Below is a small trained network, with its code and all its weights. Each question gives an input and a target symbol and asks what happens when units are switched off, that is, made to give their printed mean instead of their output.

import numpy as np


def w(rows, s, z=0):
    codes = np.array(rows[::2]) - 128.0
    scale = np.full(codes.shape[1], s)
    scale[-1] = z or s
    return codes * scale


def f(y):
    return y / 2 * (1 + np.tanh(0.7978845608 * (y + 0.044715 * y**3)))


def softmax(a):
    e = np.exp(a - a.max(-1, keepdims=True))
    return e / e.sum(-1, keepdims=True)


def log_softmax(a):
    a = a - a.max(-1, keepdims=True)
    return a - np.log(np.exp(a).sum(-1, keepdims=True))


def net(x, mask):
    ids = ['αβεζηθλμξπστφψω'.index(c) for c in x.split()]
    T = len(ids)
    res = E[ids] + P[:T]
    u = 0
    for l in range(2):
        r = res
        for j in range(2):
            rows = slice(4 * j, 4 * j + 4)
            q, k, v = (r @ M[l][rows].T for M in (Q, K, V))
            z = softmax(np.where(np.tri(T) > 0, q @ k.T / 4**0.5, -1e9)) @ v
            o = O[l][rows]
            res = res + np.where(mask[u + j], z, o[:, -1]) @ o[:, :-1]
        u += 2
        y = f(res @ A[l][:, :-1].T + A[l][:, -1])
        res = res + np.where(mask[u : u + 12], y, B[l][:, -1]) @ B[l][:, :-1]
        u += 12
    return log_softmax(res[-1] @ U[:, :-1].T + U[:, -1])


Q, K, V, O, A, B = {}, {}, {}, {}, {}, {}
E = w([
[183,235,107,107,171,163,154,55],'α',
[59,175,62,194,126,152,169,133],'β',
[114,156,106,180,76,139,147,97],'ε',
[208,159,109,74,198,136,117,66],'ζ',
[156,131,46,110,181,168,158,135],'η',
[208,220,144,110,122,130,135,61],'θ',
[83,202,54,79,215,135,163,115],'λ',
[137,67,109,174,112,126,124,120],'μ',
[85,204,124,106,251,179,120,101],'ξ',
[181,123,157,159,169,197,196,111],'π',
[114,164,169,178,131,143,211,118],'σ',
[87,139,113,86,139,49,226,173],'τ',
[118,90,133,108,250,167,206,150],'φ',
[143,32,116,57,182,69,166,173],'ψ',
[76,177,181,64,123,72,121,149],'ω',
],0.014)
P = w([
[120,81,85,73,61,157,186,52],'0',
[137,144,45,151,41,180,115,162],'1',
[129,215,69,226,202,86,134,119],'2',
[61,135,227,99,170,109,151,63],'3',
[170,159,131,127,68,202,105,231],'4',
[223,242,143,194,249,86,156,205],'5',
[63,164,224,84,154,104,152,46],'6',
],0.012)
Q[0] = w([
[132,175,121,180,183,126,135,136],'0.h1',
[182,168,87,170,132,108,75,252],'0.h1',
[152,125,134,152,170,151,149,158],'0.h1',
[147,125,95,95,117,206,142,172],'0.h1',
[167,131,94,210,153,78,149,150],'0.h2',
[176,164,119,225,233,106,145,132],'0.h2',
[171,168,114,153,104,159,126,207],'0.h2',
[151,115,163,176,167,116,130,161],'0.h2',
],0.014)
K[0] = w([
[107,95,210,83,125,152,157,182],'0.h1',
[95,140,217,143,159,120,30,226],'0.h1',
[133,127,219,136,151,148,156,163],'0.h1',
[185,138,128,163,113,194,75,193],'0.h1',
[117,96,229,142,149,114,126,187],'0.h2',
[88,99,254,69,161,145,161,243],'0.h2',
[149,174,202,173,122,175,72,209],'0.h2',
[161,109,216,124,150,77,139,185],'0.h2',
],0.0094)
V[0] = w([
[84,117,102,167,233,160,81,195],'0.h1',
[182,18,121,77,183,159,146,170],'0.h1',
[201,173,242,217,81,148,118,72],'0.h1',
[93,155,97,32,75,57,35,121],'0.h1',
[42,67,111,129,148,164,65,131],'0.h2',
[196,116,84,192,120,93,64,67],'0.h2',
[129,67,140,171,90,142,121,57],'0.h2',
[153,173,146,147,192,254,94,76],'0.h2',
],0.007)
O[0] = w([
[162,171,116,177,166,199,111,135,55],'0.h1',
[254,17,145,164,165,147,169,103,146],'0.h1',
[93,130,94,173,37,20,71,58,4],'0.h1',
[122,151,140,48,140,172,54,199,13],'0.h1',
[130,73,124,152,207,130,147,188,92],'0.h2',
[183,123,55,75,110,103,167,195,87],'0.h2',
[147,93,104,151,121,64,128,146,136],'0.h2',
[131,149,17,129,184,184,52,101,209],'0.h2',
],0.0075,0.0033)
A[0] = w([
[152,99,93,172,79,143,86,255,84],'0.n1',
[105,61,107,132,39,141,88,166,176],'0.n2',
[58,97,113,86,134,145,160,91,49],'0.n3',
[164,136,221,78,75,148,126,112,52],'0.n4',
[152,126,179,129,181,79,98,85,255],'0.n5',
[170,134,132,156,42,157,108,158,131],'0.n6',
[99,90,180,100,146,216,125,101,69],'0.n7',
[134,96,72,139,164,163,64,158,99],'0.n8',
[125,131,97,160,51,155,153,158,122],'0.n9',
[206,118,97,118,138,114,115,90,83],'0.n10',
[154,198,96,169,112,82,123,162,42],'0.n11',
[179,71,147,51,70,121,105,129,176],'0.n12',
],0.0095,0.0033)
B[0] = w([
[96,87,156,114,254,93,93,178,201],'0.n1',
[11,92,197,136,104,144,94,144,192],'0.n2',
[140,120,188,87,96,139,174,142,210],'0.n3',
[100,71,123,123,156,161,130,196,147],'0.n4',
[34,165,97,167,115,145,197,157,253],'0.n5',
[197,171,200,147,64,72,178,212,178],'0.n6',
[142,138,75,72,35,102,131,156,224],'0.n7',
[140,114,192,132,141,203,118,107,189],'0.n8',
[158,96,119,140,108,151,170,177,207],'0.n9',
[132,66,126,126,129,126,71,126,197],'0.n10',
[154,120,83,97,178,95,52,132,227],'0.n11',
[59,91,143,109,205,186,58,58,185],'0.n12',
],0.0081,0.0047)
Q[1] = w([
[147,147,71,89,71,165,190,66],'1.h1',
[153,73,146,142,143,46,149,86],'1.h1',
[42,156,212,81,81,123,194,43],'1.h1',
[65,65,150,59,107,191,113,2],'1.h1',
[133,172,121,168,185,109,99,170],'1.h2',
[91,85,74,106,55,137,97,98],'1.h2',
[146,79,99,127,161,154,117,67],'1.h2',
[39,124,143,121,121,192,162,59],'1.h2',
],0.0078)
K[1] = w([
[195,146,79,119,55,157,176,68],'1.h1',
[117,75,120,171,129,56,182,69],'1.h1',
[41,72,97,27,65,155,163,114],'1.h1',
[112,1,62,62,92,223,81,37],'1.h1',
[218,183,126,174,154,152,162,154],'1.h2',
[102,89,77,94,96,126,147,123],'1.h2',
[134,93,149,118,159,109,191,82],'1.h2',
[48,106,179,94,117,166,162,69],'1.h2',
],0.0078)
V[1] = w([
[233,94,72,145,168,131,114,54],'1.h1',
[130,214,100,142,120,155,50,82],'1.h1',
[163,176,86,124,78,97,237,188],'1.h1',
[172,201,91,2,185,166,125,160],'1.h1',
[169,67,135,184,95,188,125,153],'1.h2',
[81,152,85,139,125,122,194,139],'1.h2',
[132,104,74,150,103,86,113,77],'1.h2',
[188,133,84,139,202,126,100,116],'1.h2',
],0.0071)
O[1] = w([
[196,102,116,27,239,44,141,99,123],'1.h1',
[99,177,97,63,127,102,119,74,2],'1.h1',
[187,187,148,213,28,33,222,127,80],'1.h1',
[132,83,1,95,104,89,148,146,179],'1.h1',
[114,184,105,138,173,145,104,97,152],'1.h2',
[153,148,134,188,156,52,114,83,229],'1.h2',
[105,121,190,86,104,103,88,107,75],'1.h2',
[61,140,137,223,136,82,157,195,124],'1.h2',
],0.0069,0.0044)
A[1] = w([
[63,153,24,74,81,182,100,96,112],'1.n1',
[111,91,68,195,147,125,117,209,161],'1.n2',
[107,204,68,154,69,133,15,150,94],'1.n3',
[56,2,166,124,158,164,137,57,118],'1.n4',
[95,120,242,149,155,184,78,167,1],'1.n5',
[77,133,172,123,57,138,199,140,107],'1.n6',
[211,193,118,158,61,94,204,128,71],'1.n7',
[121,132,140,77,8,176,134,151,86],'1.n8',
[64,153,134,138,175,168,87,85,81],'1.n9',
[41,227,149,212,104,94,102,98,154],'1.n10',
[68,108,150,177,161,119,142,19,67],'1.n11',
[60,161,165,170,145,107,198,121,181],'1.n12',
],0.0078,0.0058)
B[1] = w([
[93,195,190,224,102,64,145,116,215],'1.n1',
[109,166,202,37,73,59,148,175,224],'1.n2',
[177,114,219,34,150,205,254,82,177],'1.n3',
[114,200,127,151,129,110,186,141,250],'1.n4',
[170,192,80,181,83,112,107,12,236],'1.n5',
[121,126,80,108,131,117,27,143,191],'1.n6',
[75,1,214,164,237,84,83,84,218],'1.n7',
[199,168,108,146,220,81,66,206,174],'1.n8',
[132,61,136,95,183,165,95,170,194],'1.n9',
[115,23,84,67,68,179,135,145,210],'1.n10',
[220,204,147,30,69,159,89,241,174],'1.n11',
[175,64,88,150,114,184,102,137,216],'1.n12',
],0.0063,0.014)
U = w([
[103,144,122,94,80,79,150,23,169],'α',
[82,106,129,98,77,187,214,156,129],'β',
[166,103,137,75,73,127,86,132,109],'ε',
[190,153,20,78,99,128,2,115,201],'ζ',
[226,156,58,170,144,179,129,225,47],'η',
[220,159,201,57,109,95,146,139,4],'θ',
[99,201,22,184,89,138,212,107,237],'λ',
[90,195,145,234,117,124,100,157,132],'μ',
[102,155,146,140,160,221,137,54,170],'ξ',
[118,107,169,193,170,119,193,88,70],'π',
[42,40,70,162,128,157,65,102,225],'σ',
[132,130,102,141,120,10,103,194,128],'τ',
[203,84,25,81,81,162,168,69,203],'φ',
[43,110,137,103,205,138,102,157,13],'ψ',
[58,158,190,69,116,96,69,157,31],'ω',
],0.005,0.003)

Each question gives the input, a string of symbols that net reads in full, and the target symbol t.
The units are the heads (4 rows each of Q, K, V and O) and the neurons (one row each of A and B). Each row of codes is followed by its name. A weight is (code - 128) times the scale printed after its matrix; where a second scale follows, it is the last column's (O, A, B and U).
mask holds one flag per unit, layer by layer, with each layer's heads first. A switched-off unit (its flag False) gives its mean, the last column of its rows in O or B, instead of its output. The means were averaged over made-up inputs and are rounded, as every weight is.
A unit's drop is (log p(t) with every unit on - log p(t) with that unit switched off) / (log p(t) with every unit on - log p(t) with every unit switched off).
The circuit of an input: a set's keep is (log p(t) with only the set's units on - log p(t) with every unit switched off) / (log p(t) with every unit on - log p(t) with every unit switched off). Starting from the 12 units with the biggest drops (on a tie, the unit counted first), units are removed one at a time, each time the one whose removal leaves the highest keep (on an exact tie, the one counted first), for as long as the keep stays at least 0.8.
circuit, biggest first: the units of the circuit, biggest drop first
unit that matters most: the unit with the biggest drop
top k neurons: the k neurons with the biggest drops, biggest first
k most important neurons of layer l: the k neurons of layer l with the biggest drops, biggest first
heads that matter: for each layer, one digit per head in row order, 1 if its drop is at least 0.15 and else 0, layers parted by /
input ζ μ β μ μ φ λ, target ψ: circuit, biggest first	1.h1; 0.n12; 0.h1; 1.n5
input θ π ε π π λ θ, target ω: circuit, biggest first	0.h1; 0.n12; 1.h1; 1.n5
input μ ω λ σ β ω, target β: unit that matters most	1.n3
input λ η μ φ, target τ: top 2 neurons	0.n7; 1.n8
input η π σ λ ω ω α, target φ: heads that matter	10 / 10
input τ η π θ μ θ, target τ: heads that matter	01 / 11
input λ μ μ λ β μ, target τ: top 2 neurons	0.n11; 0.n2
input λ λ λ π ζ, target ζ: 2 most important neurons of layer 1	1.n7; 1.n3
input σ μ β β, target ε: heads that matter	10 / 11
input η μ μ ω β μ, target β: heads that matter	11 / 10
input λ τ σ, target σ: heads that matter	01 / 10
input ξ μ ω μ λ, target λ: circuit, biggest first	1.h1; 1.n1; 0.h1
input β ω λ φ τ ε, target η: top 2 neurons	1.n11; 0.n7
input ξ λ τ ξ ψ ε, target π: heads that matter	11 / 10
input μ μ μ ω, target ξ: heads that matter	10 / 10
input θ ξ ζ, target ψ: 2 most important neurons of layer 1	1.n9; 1.n5
input λ α π, target ζ: unit that matters most	1.h1
input μ μ σ λ, target ξ: top 3 neurons	0.n12; 0.n2; 1.n5
input β φ β β ξ π, target ζ: heads that matter	11 / 10
input μ π λ, target ζ: heads that matter	11 / 10
input β μ ξ, target ψ: heads that matter	01 / 11
input μ μ μ π, target ξ: top 2 neurons	0.n12; 0.n2
input α μ π λ β ξ, target ψ: heads that matter	11 / 11
input β φ λ β, target σ: heads that matter	10 / 10
input μ ζ θ β π β μ, target ξ: top 2 neurons	0.n12; 0.n2
input μ ε α τ τ λ, target σ: heads that matter	01 / 10
input θ β ζ ψ, target ω: top 2 neurons	0.n12; 1.n11
input β λ β β μ, target μ: heads that matter	00 / 10
